Below are the code and all the weights of a small trained network. Each question names an input and a target symbol and asks about switching units off, where a switched-off unit gives its printed mean instead of its output.

import numpy as np


def w(rows, s, z=0):
    codes = np.array(rows[::2]) - 128.0
    scale = np.full(codes.shape[1], s)
    scale[-1] = z or s
    return codes * scale


def f(y):
    return np.maximum(y, 0)


def softmax(a):
    e = np.exp(a - a.max(-1, keepdims=True))
    return e / e.sum(-1, keepdims=True)


def log_softmax(a):
    a = a - a.max(-1, keepdims=True)
    return a - np.log(np.exp(a).sum(-1, keepdims=True))


def net(x, mask):
    ids = ['ΘΛΦΨαγδεζημξπστω'.index(c) for c in x.split()]
    T = len(ids)
    res = E[ids] + P[:T]
    u = 0
    for l in range(3):
        r = res
        for j in range(3):
            rows = slice(2 * j, 2 * j + 2)
            q, k, v = (r @ M[l][rows].T for M in (Q, K, V))
            z = softmax(np.where(np.tri(T) > 0, q @ k.T / 2**0.5, -1e9)) @ v
            o = O[l][rows]
            res = res + np.where(mask[u + j], z, o[:, -1]) @ o[:, :-1]
        u += 3
        y = f(res @ A[l][:, :-1].T + A[l][:, -1])
        res = res + np.where(mask[u : u + 8], y, B[l][:, -1]) @ B[l][:, :-1]
        u += 8
    return log_softmax(res[-1] @ U[:, :-1].T + U[:, -1])


Q, K, V, O, A, B = {}, {}, {}, {}, {}, {}
E = w([
[244,202,158,194],'Θ',
[190,231,96,99],'Λ',
[81,119,106,41],'Φ',
[107,177,180,118],'Ψ',
[184,118,172,46],'α',
[154,44,149,119],'γ',
[146,158,39,207],'δ',
[59,132,150,163],'ε',
[190,179,170,124],'ζ',
[160,21,124,109],'η',
[140,71,103,64],'μ',
[28,106,113,160],'ξ',
[203,45,36,214],'π',
[174,129,97,171],'σ',
[60,38,155,56],'τ',
[162,223,87,171],'ω',
],0.011)
P = w([
[139,124,253,229],'0',
[148,101,124,124],'1',
[148,98,122,119],'2',
[150,93,120,116],'3',
[151,90,117,110],'4',
[154,86,114,110],'5',
[154,83,114,104],'6',
[153,85,114,102],'7',
],0.0069)
Q[0] = w([
[145,250,108,105],'L0H1',
[114,118,164,99],'L0H1',
[110,119,108,135],'L0H2',
[132,135,167,114],'L0H2',
[76,12,117,134],'L0H3',
[66,77,183,76],'L0H3',
],0.021)
K[0] = w([
[118,169,7,45],'L0H1',
[112,137,104,189],'L0H1',
[111,128,116,128],'L0H2',
[162,90,111,90],'L0H2',
[109,154,131,244],'L0H3',
[92,233,143,112],'L0H3',
],0.02)
V[0] = w([
[109,251,196,57],'L0H1',
[164,127,157,101],'L0H1',
[124,143,89,209],'L0H2',
[96,165,184,57],'L0H2',
[142,93,80,53],'L0H3',
[129,192,152,181],'L0H3',
],0.003)
O[0] = w([
[108,153,129,4,2],'L0H1',
[123,118,172,125,180],'L0H1',
[159,91,157,120,147],'L0H2',
[111,143,64,141,23],'L0H2',
[112,44,148,98,17],'L0H3',
[153,192,97,128,167],'L0H3',
],0.0027,0.00066)
A[0] = w([
[170,172,104,59,140],'L0N1',
[37,66,218,153,98],'L0N2',
[113,146,93,41,58],'L0N3',
[26,160,235,150,77],'L0N4',
[66,243,186,193,5],'L0N5',
[134,193,242,110,98],'L0N6',
[2,138,66,134,15],'L0N7',
[92,226,152,76,98],'L0N8',
],0.0091,0.0022)
B[0] = w([
[143,113,169,163,198],'L0N1',
[158,16,74,110,252],'L0N2',
[156,79,118,164,172],'L0N3',
[160,167,171,60,187],'L0N4',
[209,79,6,131,170],'L0N5',
[178,170,168,67,186],'L0N6',
[195,126,170,138,168],'L0N7',
[172,64,106,112,157],'L0N8',
],0.015,0.0024)
Q[1] = w([
[254,150,132,161],'L1H1',
[185,97,180,218],'L1H1',
[226,184,156,220],'L1H2',
[37,33,125,115],'L1H2',
[232,63,74,226],'L1H3',
[121,50,155,146],'L1H3',
],0.024)
K[1] = w([
[36,205,130,98],'L1H1',
[57,93,131,119],'L1H1',
[24,168,132,112],'L1H2',
[204,50,134,167],'L1H2',
[64,200,2,125],'L1H3',
[46,85,81,144],'L1H3',
],0.026)
V[1] = w([
[122,121,140,137],'L1H1',
[74,82,235,205],'L1H1',
[98,58,255,239],'L1H2',
[70,220,71,41],'L1H2',
[159,114,133,117],'L1H3',
[104,129,131,146],'L1H3',
],0.0077)
O[1] = w([
[136,139,121,124,124],'L1H1',
[174,203,83,76,79],'L1H1',
[89,1,165,184,85],'L1H2',
[100,153,108,71,3],'L1H2',
[108,120,149,120,163],'L1H3',
[141,126,113,128,105],'L1H3',
],0.0078,0.008)
A[1] = w([
[121,126,190,44,87],'L1N1',
[143,199,218,168,21],'L1N2',
[134,154,86,61,122],'L1N3',
[171,195,148,131,2],'L1N4',
[143,189,73,178,56],'L1N5',
[151,191,142,255,98],'L1N6',
[42,135,98,12,30],'L1N7',
[81,64,23,147,46],'L1N8',
],0.0099,0.0046)
B[1] = w([
[83,86,172,94,186],'L1N1',
[119,197,151,219,150],'L1N2',
[74,178,107,115,191],'L1N3',
[135,85,128,200,173],'L1N4',
[73,111,123,69,180],'L1N5',
[108,107,51,68,227],'L1N6',
[105,78,161,241,140],'L1N7',
[71,251,162,124,253],'L1N8',
],0.015,0.0039)
Q[2] = w([
[30,8,151,160],'L2H1',
[13,144,72,145],'L2H1',
[95,91,204,128],'L2H2',
[172,206,202,13],'L2H2',
[52,49,178,205],'L2H3',
[102,123,17,191],'L2H3',
],0.016)
K[2] = w([
[30,37,204,137],'L2H1',
[27,169,107,70],'L2H1',
[122,22,176,177],'L2H2',
[248,154,224,40],'L2H2',
[50,24,195,171],'L2H3',
[20,139,34,187],'L2H3',
],0.014)
V[2] = w([
[177,109,173,129],'L2H1',
[19,187,178,68],'L2H1',
[240,145,107,225],'L2H2',
[167,13,23,51],'L2H2',
[41,184,233,133],'L2H3',
[142,253,171,241],'L2H3',
],0.0063)
O[2] = w([
[170,157,74,125,148],'L2H1',
[98,7,118,107,99],'L2H1',
[98,58,183,95,87],'L2H2',
[161,45,7,140,254],'L2H2',
[133,27,82,99,89],'L2H3',
[159,125,1,160,8],'L2H3',
],0.0062,0.0051)
A[2] = w([
[61,90,70,155,102],'L2N1',
[99,171,101,121,5],'L2N2',
[170,132,69,143,235],'L2N3',
[94,92,81,157,254],'L2N4',
[128,163,90,17,120],'L2N5',
[192,130,182,203,138],'L2N6',
[170,123,134,252,184],'L2N7',
[92,180,82,178,109],'L2N8',
],0.015,0.0067)
B[2] = w([
[77,202,92,101,203],'L2N1',
[153,155,69,233,144],'L2N2',
[218,175,102,56,239],'L2N3',
[163,1,169,132,247],'L2N4',
[17,149,162,127,205],'L2N5',
[168,172,211,88,214],'L2N6',
[65,143,60,226,228],'L2N7',
[72,55,96,162,181],'L2N8',
],0.021,0.011)
U = w([
[124,161,69,158,122],'Θ',
[174,206,111,74,121],'Λ',
[98,182,103,91,143],'Φ',
[59,148,177,77,83],'Ψ',
[155,123,208,63,129],'α',
[59,138,123,155,97],'γ',
[58,84,81,96,93],'δ',
[108,70,170,207,102],'ε',
[122,175,172,147,133],'ζ',
[137,115,140,132,247],'η',
[163,56,120,73,70],'μ',
[156,84,137,141,182],'ξ',
[125,57,64,180,90],'π',
[197,111,76,122,171],'σ',
[99,20,186,117,116],'τ',
[124,151,100,1,163],'ω',
],0.0079,0.012)

Each question gives the input, a string of symbols that net reads in full, and the target symbol t.
The units are the heads (2 rows each of Q, K, V and O) and the neurons (one row each of A and B). Each row of codes is followed by its name. A weight is (code - 128) times the scale printed after its matrix; where a second scale follows, it is the last column's (O, A, B and U).
mask holds one flag per unit, layer by layer, with each layer's heads first. A switched-off unit (its flag False) gives its mean, the last column of its rows in O or B, instead of its output. The means were averaged over made-up inputs and are rounded, as every weight is.
A unit's drop is (log p(t) with every unit on - log p(t) with that unit switched off) / (log p(t) with every unit on - log p(t) with every unit switched off).
The circuit of an input: a set's keep is (log p(t) with only the set's units on - log p(t) with every unit switched off) / (log p(t) with every unit on - log p(t) with every unit switched off). Starting from the 12 units with the biggest drops (on a tie, the unit counted first), units are removed one at a time, each time the one whose removal leaves the highest keep (on an exact tie, the one counted first), for as long as the keep stays at least 0.8.
circuit, biggest first: the units of the circuit, biggest drop first
top k neurons in layer l: the k neurons of layer l with the biggest drops, biggest first
which heads matter: for each layer, one digit per head in row order, 1 if its drop is at least 0.15 and else 0, layers parted by /
input π τ δ ε ξ ζ η γ, target π: circuit, biggest first -> [L1N6, L1H2, L2N7, L2H2]
input ε τ ω η, target ω: which heads matter -> 000 / 110 / 010
input η Λ σ γ, target ε: circuit, biggest first -> [L1H2, L2N7, L2N3]
input ε π δ τ η Ψ, target Ψ: which heads matter -> 000 / 010 / 001
input π σ π ε η, target π: circuit, biggest first -> [L1N6, L1H2, L2N7, L2H2]
input Ψ η ε α η η Λ Φ, target δ: top 2 neurons in layer 1 -> [L1N3, L1N5]
input τ ω π ε, target α: top 2 neurons in layer 0 -> [L0N4, L0N2]
input α σ σ, target σ: circuit, biggest first -> [L1N8, L2N5, L2N3]
input α ε μ τ π Φ, target μ: top neuron in layer 0 -> [L0N6]
input ε α τ, target τ: circuit, biggest first -> [L2N3, L2N7]
input δ σ Ψ Φ, target σ: top 2 neurons in layer 2 -> [L2N3, L2N5]
input Θ η ζ σ Θ, target Θ: circuit, biggest first -> [L2N7, L1N2, L2H3, L2N3]
input Φ δ η σ η γ, target τ: which heads matter -> 000 / 010 / 101
input ω η π δ τ Θ η σ, target σ: circuit, biggest first -> [L1N8, L2N3, L2N5]
input ω ω γ ω Θ Φ, target γ: top 3 neurons in layer 0 -> [L0N5, L0N6, L0N3]
input Λ τ ω, target ω: circuit, biggest first -> [L1N6, L2N7, L2N3]
input α ω α α ε η ε, target μ: top 3 neurons in layer 1 -> [L1N2, L1N1, L1N8]
input η μ μ ζ, target ζ: top 2 neurons in layer 0 -> [L0N6, L0N2]
input δ τ α η, target σ: top 3 neurons in layer 1 -> [L1N6, L1N5, L1N8]
input α δ η η δ ω π, target π: which heads matter -> 000 / 000 / 010
input π Φ ξ, target π: top neuron in layer 0 -> [L0N2]
input ω η ξ, target γ: top 2 neurons in layer 1 -> [L1N3, L1N6]
input γ Φ ξ τ τ ζ η, target ζ: top 2 neurons in layer 2 -> [L2N6, L2N4]
input ω η ξ μ, target γ: which heads matter -> 000 / 010 / 000
input π ω η η γ ω μ, target π: top 2 neurons in layer 2 -> [L2N7, L2N4]
input ξ Φ η ξ, target Λ: which heads matter -> 000 / 010 / 100
input ξ δ η, target Λ: which heads matter -> 000 / 010 / 100
